Below is a small trained network, with its code and all its weights. Each question gives an input and a class and asks what happens when units are switched off, that is, made to give their printed mean instead of their output.

import numpy as np


def w(rows, s, z=0):
    codes = np.array(rows[::2]) - 128.0
    scale = np.full(codes.shape[1], s)
    scale[-1] = z or s
    return codes * scale


def f(y):
    return y / 2 * (1 + np.tanh(0.7978845608 * (y + 0.044715 * y**3)))


def log_softmax(a):
    a = a - a.max(-1, keepdims=True)
    return a - np.log(np.exp(a).sum(-1, keepdims=True))


def net(x, mask):
    res = np.array(x, float).reshape(1, 4) / 4 @ E
    y = f(res @ A[0][:, :-1].T + A[0][:, -1])
    res = res + np.where(mask, y, B[0][:, -1]) @ B[0][:, :-1]
    return log_softmax(res[-1] @ U[:, :-1].T + U[:, -1])


A, B = {}, {}
E = w([
[126,200,44,65,175,236,161,64],'x0',
[96,254,123,192,39,110,173,70],'x1',
[211,159,70,171,138,128,4,137],'x2',
[133,240,199,74,191,53,131,171],'x3',
],0.0091)
A[0] = w([
[115,182,130,160,66,113,137,104,76],'n0',
[146,212,124,37,105,66,74,184,86],'n1',
[178,68,89,221,53,204,62,61,136],'n2',
[125,208,174,103,199,96,122,144,66],'n3',
[192,227,188,64,118,76,126,152,102],'n4',
[51,165,126,112,48,104,184,139,98],'n5',
[118,208,12,93,190,172,126,59,58],'n6',
[139,165,74,106,159,218,141,92,60],'n7',
[116,37,158,37,207,166,90,152,97],'n8',
[111,178,39,95,192,195,133,84,169],'n9',
[53,123,201,90,144,130,218,127,73],'n10',
[254,200,93,204,108,116,32,78,100],'n11',
[68,113,166,111,114,102,242,72,169],'n12',
[222,155,67,138,130,128,34,196,149],'n13',
[26,46,113,126,69,151,165,103,120],'n14',
[115,172,135,216,29,158,165,94,144],'n15',
[132,187,120,191,119,123,194,66,59],'n16',
[155,80,202,192,81,96,113,147,71],'n17',
[72,213,131,78,182,42,55,146,112],'n18',
[130,140,154,144,78,129,120,81,3],'n19',
[116,92,72,238,109,200,113,146,86],'n20',
[154,207,91,213,90,108,126,114,137],'n21',
[111,102,185,218,64,89,30,164,98],'n22',
[130,100,234,187,26,88,100,203,103],'n23',
[77,233,141,198,113,111,159,98,106],'n24',
],0.0073,0.0047)
B[0] = w([
[136,90,128,158,182,159,112,140,177],'n0',
[100,91,105,105,111,97,106,120,176],'n1',
[59,127,93,104,115,104,89,144,255],'n2',
[69,113,102,134,153,97,58,111,173],'n3',
[80,132,108,132,135,129,93,129,194],'n4',
[169,79,140,107,147,141,144,149,188],'n5',
[124,141,151,142,155,78,153,100,217],'n6',
[124,137,138,146,161,75,172,72,188],'n7',
[196,78,103,166,183,169,128,161,216],'n8',
[153,158,143,138,141,65,173,110,226],'n9',
[117,107,187,82,97,139,141,136,195],'n10',
[150,126,246,46,80,172,139,140,242],'n11',
[147,136,168,89,86,138,119,155,221],'n12',
[160,143,195,89,102,146,111,146,223],'n13',
[82,134,131,68,99,111,96,139,204],'n14',
[157,76,100,149,148,127,108,161,233],'n15',
[137,106,151,139,170,144,128,142,180],'n16',
[131,144,132,140,181,94,174,96,194],'n17',
[68,117,90,114,141,126,96,134,190],'n18',
[104,33,164,164,199,140,102,66,131],'n19',
[57,113,124,98,149,97,92,125,195],'n20',
[171,81,126,134,154,153,90,174,213],'n21',
[143,165,154,140,160,66,171,78,225],'n22',
[138,159,129,154,141,88,164,94,239],'n23',
[163,82,99,145,149,138,110,142,216],'n24',
],0.011,0.0095)
U = w([
[147,145,217,39,86,163,140,130,104],'0',
[139,182,133,173,180,71,204,16,108],'1',
[7,130,72,105,139,123,71,117,116],'2',
[212,87,97,188,196,191,111,164,109],'3',
[163,199,93,113,84,127,155,173,252],'4',
[128,199,71,215,63,187,142,73,49],'5',
[111,180,102,225,74,207,141,50,55],'6',
],0.013,0.016)

Each question gives the input, the list of numbers given to net, and the class t.
The units are the neurons (one row each of A and B). Each row of codes is followed by its name. A weight is (code - 128) times the scale printed after its matrix; where a second scale follows, it is the last column's (A, B and U).
mask holds one flag per neuron, in row order. A switched-off neuron (its flag False) gives its mean, the last column of its row in B, instead of its output. The means were averaged over made-up inputs and are rounded, as every weight is.
A unit's drop is (log p(t) with every unit on - log p(t) with that unit switched off) / (log p(t) with every unit on - log p(t) with every unit switched off).
The circuit of an input: a set's keep is (log p(t) with only the set's units on - log p(t) with every unit switched off) / (log p(t) with every unit on - log p(t) with every unit switched off). Starting from the 12 units with the biggest drops (on a tie, the unit counted first), units are removed one at a time, each time the one whose removal leaves the highest keep (on an exact tie, the one counted first), for as long as the keep stays at least 0.8.
circuit, biggest first: the units of the circuit, biggest drop first
unit that matters most: the unit with the biggest drop
top k neurons: the k neurons with the biggest drops, biggest first
drop of u: that unit's drop, to one decimal
input [2,-2,-2,2], class 4: unit that matters most => n11
input [0,-6,7,-5], class 0: top 2 neurons => (n13; n11)
input [1,4,-3,-2], class 3: top 3 neurons => (n11; n15; n13)
input [-6,6,-4,-7], class 2: circuit, biggest first => (n14; n11)
input [-3,-1,2,2], class 4: top 2 neurons => (n7; n6)
input [-8,6,4,8], class 1: top 2 neurons => (n22; n23)
input [1,7,-8,6], class 0: top 2 neurons => (n10; n12)
input [4,1,3,4], class 1: top 4 neurons => (n2; n9; n6; n12)
input [2,5,5,2], class 0: top 2 neurons => (n11; n8)
input [-2,-6,-4,-1], class 3: top 2 neurons => (n8; n11)
input [-8,-7,-6,-4], class 1: circuit, biggest first => (n23; n17)
input [-4,7,7,0], class 0: top 3 neurons => (n11; n8; n13)
input [6,-1,-5,-6], class 1: top 3 neurons => (n9; n7; n11)
input [3,7,6,3], class 3: circuit, biggest first => (n21)
input [-3,1,-3,-2], class 4: drop of n11 => 1.1
input [-2,3,-2,1], class 4: drop of n9 => -0.1
input [-1,1,2,4], class 2: drop of n17 => 0.0
